Below is a small trained network, with its code and all its weights. Each question gives an input and a target symbol and asks what happens when units are switched off, that is, made to give their printed mean instead of their output.

import numpy as np


def w(rows, s, z=0):
    codes = np.array(rows[::2]) - 128.0
    scale = np.full(codes.shape[1], s)
    scale[-1] = z or s
    return codes * scale


def norm(h):
    return h / np.sqrt((h * h).mean(-1, keepdims=True) + 1e-5)


def softmax(a):
    e = np.exp(a - a.max(-1, keepdims=True))
    return e / e.sum(-1, keepdims=True)


def log_softmax(a):
    a = a - a.max(-1, keepdims=True)
    return a - np.log(np.exp(a).sum(-1, keepdims=True))


def net(x, mask):
    ids = ['βγδεζηθλμξστψ'.index(c) for c in x.split()]
    T = len(ids)
    res = E[ids] + P[:T]
    u = 0
    for l in range(2):
        r = norm(res)
        for j in range(3):
            rows = slice(3 * j, 3 * j + 3)
            q, k, v = (r @ M[l][rows].T for M in (Q, K, V))
            z = softmax(np.where(np.tri(T) > 0, q @ k.T / 3**0.5, -1e9)) @ v
            o = O[l][rows]
            res = res + np.where(mask[u + j], z, o[:, -1]) @ o[:, :-1]
        u += 3
    return log_softmax(norm(res)[-1] @ U[:, :-1].T + U[:, -1])


Q, K, V, O = {}, {}, {}, {}
E = w([
[88,110,192,124,232,79,179,154,130,133],'β',
[154,125,140,83,114,248,98,108,128,161],'γ',
[211,108,126,68,86,142,158,108,107,70],'δ',
[99,147,214,154,189,118,167,135,108,93],'ε',
[133,118,162,134,254,100,151,117,137,128],'ζ',
[217,135,141,172,61,153,137,165,105,128],'η',
[177,158,91,191,121,114,43,80,198,104],'θ',
[118,124,168,124,238,101,149,176,132,162],'λ',
[95,159,146,133,236,101,161,165,151,133],'μ',
[129,80,141,148,67,199,189,95,200,170],'ξ',
[135,155,126,150,69,161,116,198,157,173],'σ',
[117,172,104,66,92,130,137,159,167,92],'τ',
[200,76,71,126,142,110,56,140,116,166],'ψ',
],0.0036)
P = w([
[110,37,245,132,220,127,81,253,248,46],'0',
[120,173,233,128,207,47,168,134,130,160],'1',
[157,59,118,149,146,197,140,216,172,90],'2',
[144,175,196,118,146,77,156,114,143,174],'3',
[173,115,59,108,82,214,143,139,135,132],'4',
[147,174,183,106,87,88,129,84,177,176],'5',
],0.0026)
Q[0] = w([
[137,120,151,159,53,121,167,79,216,170],'L0H1',
[153,195,241,134,133,63,175,40,147,189],'L0H1',
[130,143,106,112,182,184,147,148,121,108],'L0H1',
[104,164,182,72,129,110,186,149,130,154],'L0H2',
[86,193,152,120,113,2,74,20,86,191],'L0H2',
[168,191,239,173,113,91,105,66,232,128],'L0H2',
[109,132,65,131,192,202,119,147,136,114],'L0H3',
[145,136,133,116,91,87,145,131,172,131],'L0H3',
[149,116,68,118,151,233,91,153,166,139],'L0H3',
],0.018)
K[0] = w([
[108,99,181,104,59,89,118,111,186,176],'L0H1',
[152,134,63,110,26,118,104,82,121,157],'L0H1',
[143,148,130,147,157,172,156,105,112,138],'L0H1',
[87,115,115,99,58,130,160,123,71,124],'L0H2',
[163,116,1,89,113,132,96,114,129,178],'L0H2',
[152,169,155,121,25,119,70,80,172,149],'L0H2',
[132,93,147,150,130,150,113,168,138,80],'L0H3',
[127,124,150,147,127,126,119,79,145,161],'L0H3',
[109,93,148,124,136,144,96,169,181,105],'L0H3',
],0.02)
V[0] = w([
[156,173,174,200,94,172,149,149,103,83],'L0H1',
[132,168,83,148,149,40,3,135,130,115],'L0H1',
[128,150,127,114,166,148,136,60,135,47],'L0H1',
[106,183,156,59,99,201,197,179,125,95],'L0H2',
[87,114,163,168,150,242,166,107,154,176],'L0H2',
[196,84,182,74,148,205,126,118,70,143],'L0H2',
[118,110,139,141,144,117,123,156,153,103],'L0H3',
[110,180,87,142,141,117,173,59,57,174],'L0H3',
[122,162,106,139,116,131,141,106,79,163],'L0H3',
],0.018)
O[0] = w([
[41,159,86,73,58,69,130,144,107,152,154],'L0H1',
[88,146,197,170,200,116,48,220,159,2,89],'L0H1',
[135,101,155,68,91,119,76,91,199,126,129],'L0H1',
[110,133,205,102,204,183,124,210,168,49,153],'L0H2',
[170,133,143,227,117,141,105,174,184,9,168],'L0H2',
[166,99,162,151,153,138,27,195,44,70,159],'L0H2',
[158,113,133,119,107,135,122,127,117,117,191],'L0H3',
[57,131,71,67,138,46,146,90,146,182,4],'L0H3',
[68,137,101,103,165,114,142,123,137,158,43],'L0H3',
],0.0081,0.022)
Q[1] = w([
[49,149,56,138,42,35,31,120,162,85],'L1H1',
[137,128,103,242,60,143,97,202,40,100],'L1H1',
[155,125,125,251,125,110,104,92,166,84],'L1H1',
[161,107,166,62,80,162,247,182,82,162],'L1H2',
[82,147,92,225,168,119,185,183,155,109],'L1H2',
[88,158,107,117,63,115,165,117,189,115],'L1H2',
[122,193,130,236,4,130,96,136,73,97],'L1H3',
[187,124,75,214,131,71,184,90,152,141],'L1H3',
[134,178,179,211,176,117,140,112,171,127],'L1H3',
],0.014)
K[1] = w([
[80,162,113,148,3,54,81,148,158,69],'L1H1',
[161,133,183,212,102,133,94,191,62,84],'L1H1',
[173,79,119,194,152,99,102,136,183,85],'L1H1',
[162,116,117,109,44,218,156,182,106,74],'L1H2',
[121,178,95,205,145,92,191,163,127,119],'L1H2',
[112,158,131,134,101,114,147,88,218,111],'L1H2',
[196,119,114,159,41,141,125,180,100,39],'L1H3',
[183,107,76,216,109,113,138,93,155,125],'L1H3',
[158,127,143,188,185,138,141,113,178,83],'L1H3',
],0.016)
V[1] = w([
[22,148,173,85,148,159,4,143,169,96],'L1H1',
[117,105,74,126,71,213,149,135,155,131],'L1H1',
[93,173,89,151,26,136,111,50,138,235],'L1H1',
[218,2,112,158,85,92,53,38,142,132],'L1H2',
[162,135,44,123,109,69,175,122,54,161],'L1H2',
[99,163,55,125,31,163,49,201,45,103],'L1H2',
[117,118,97,209,228,83,178,209,48,158],'L1H3',
[97,114,76,103,148,254,166,191,147,83],'L1H3',
[39,179,110,111,54,56,114,148,205,120],'L1H3',
],0.0087)
O[1] = w([
[230,210,154,122,77,118,156,78,133,132,129],'L1H1',
[129,126,131,134,168,96,139,146,95,124,135],'L1H1',
[153,114,185,141,90,101,81,170,151,3,17],'L1H1',
[80,255,96,126,164,200,134,88,133,60,192],'L1H2',
[170,158,145,116,133,106,152,82,151,206,70],'L1H2',
[68,99,175,185,158,142,198,55,143,106,195],'L1H2',
[104,200,124,108,61,207,88,164,138,113,80],'L1H3',
[143,212,189,153,133,85,114,125,141,126,189],'L1H3',
[154,162,81,158,216,178,167,132,57,87,5],'L1H3',
],0.006,0.012)
U = w([
[177,92,201,174,119,185,78,192,119,44,203],'β',
[51,217,82,101,81,118,139,178,23,92,140],'γ',
[177,145,89,173,53,176,215,41,130,175,168],'δ',
[96,67,175,168,124,65,213,238,121,221,5],'ε',
[160,68,106,94,194,41,204,89,73,23,47],'ζ',
[98,143,128,206,212,77,54,61,49,200,119],'η',
[133,165,25,84,170,158,55,56,148,71,55],'θ',
[92,179,155,128,63,16,79,88,219,109,186],'λ',
[77,155,63,127,128,190,52,181,184,210,42],'μ',
[139,70,182,18,82,135,100,58,75,206,151],'ξ',
[25,2,90,133,154,153,130,111,184,99,93],'σ',
[195,132,55,86,178,83,108,204,155,163,140],'τ',
[81,214,197,75,230,154,203,107,184,135,97],'ψ',
],0.0064,0.0016)

Each question gives the input, a string of symbols that net reads in full, and the target symbol t.
The units are the heads (3 rows each of Q, K, V and O). Each row of codes is followed by its name. A weight is (code - 128) times the scale printed after its matrix; where a second scale follows, it is the last column's (O and U).
mask holds one flag per head, layer by layer. A switched-off head (its flag False) gives its mean, the last column of its rows in O, instead of its output. The means were averaged over made-up inputs and are rounded, as every weight is.
A unit's drop is (log p(t) with every unit on - log p(t) with that unit switched off) / (log p(t) with every unit on - log p(t) with every unit switched off).
The circuit of an input: a set's keep is (log p(t) with only the set's units on - log p(t) with every unit switched off) / (log p(t) with every unit on - log p(t) with every unit switched off). Starting from all 6 units, units are removed one at a time, each time the one whose removal leaves the highest keep (on an exact tie, the one counted first), for as long as the keep stays at least 0.8.
circuit, biggest first: the units of the circuit, biggest drop first
most important unit: the unit with the biggest drop
which heads matter: for each layer, one digit per head in row order, 1 if its drop is at least 0.15 and else 0, layers parted by /
drop of u: that unit's drop, to one decimal
input η θ ε β, target λ: which heads matter	110 / 000
input ε ξ β τ σ μ, target ε: which heads matter	111 / 010
input ε η ε β ψ β, target η: which heads matter	111 / 000
input σ σ λ θ η ζ, target γ: which heads matter	101 / 000
input δ σ ε β ε ε, target ε: circuit, biggest first	(L1H2; L0H1; L0H3)
input ζ ε λ θ θ β, target λ: circuit, biggest first	(L0H2; L0H1)
input ζ δ ζ μ, target ξ: which heads matter	010 / 000
input ψ ε ζ δ η λ, target γ: circuit, biggest first	(L0H1; L0H3; L0H2)
input ζ θ σ ε ε λ, target ε: which heads matter	111 / 010
input ψ μ σ δ ξ λ, target δ: which heads matter	111 / 000
input δ ε ε ζ ε, target δ: which heads matter	101 / 000
input ζ θ ζ τ ε β, target ψ: circuit, biggest first	(L0H2)
input θ η λ ε ψ ζ, target η: circuit, biggest first	(L0H2; L0H1; L0H3)
input λ β γ θ β, target δ: which heads matter	100 / 000
input σ λ θ ε, target λ: circuit, biggest first	(L0H1; L0H2)
input θ λ τ σ ε ε, target ε: circuit, biggest first	(L0H1; L1H2; L0H3)
input ε ε β ψ ζ ζ, target η: circuit, biggest first	(L0H2; L0H1)
input ξ ε μ ε, target δ: circuit, biggest first	(L0H1)
input τ ζ ζ β λ β, target ψ: circuit, biggest first	(L0H2; L0H3)
input τ ζ ζ ψ, target η: circuit, biggest first	(L0H2; L0H1)
input τ ε γ τ β λ, target ψ: which heads matter	010 / 000
input ε ε γ τ β ζ, target ψ: circuit, biggest first	(L0H2)
input β θ ξ ζ δ μ, target ξ: circuit, biggest first	(L0H2; L0H1; L0H3)
input ε ξ ε θ θ, target δ: which heads matter	010 / 000
input ε ε γ ξ, target δ: which heads matter	110 / 000
input θ ε δ β, target ξ: which heads matter	111 / 000
input β β λ β, target σ: most important unit	L0H3
input ζ θ ξ β, target δ: drop of L0H2	0.4
input ε ε γ ψ, target η: drop of L0H1	0.4
input θ ζ ξ ξ, target δ: drop of L0H1	1.1
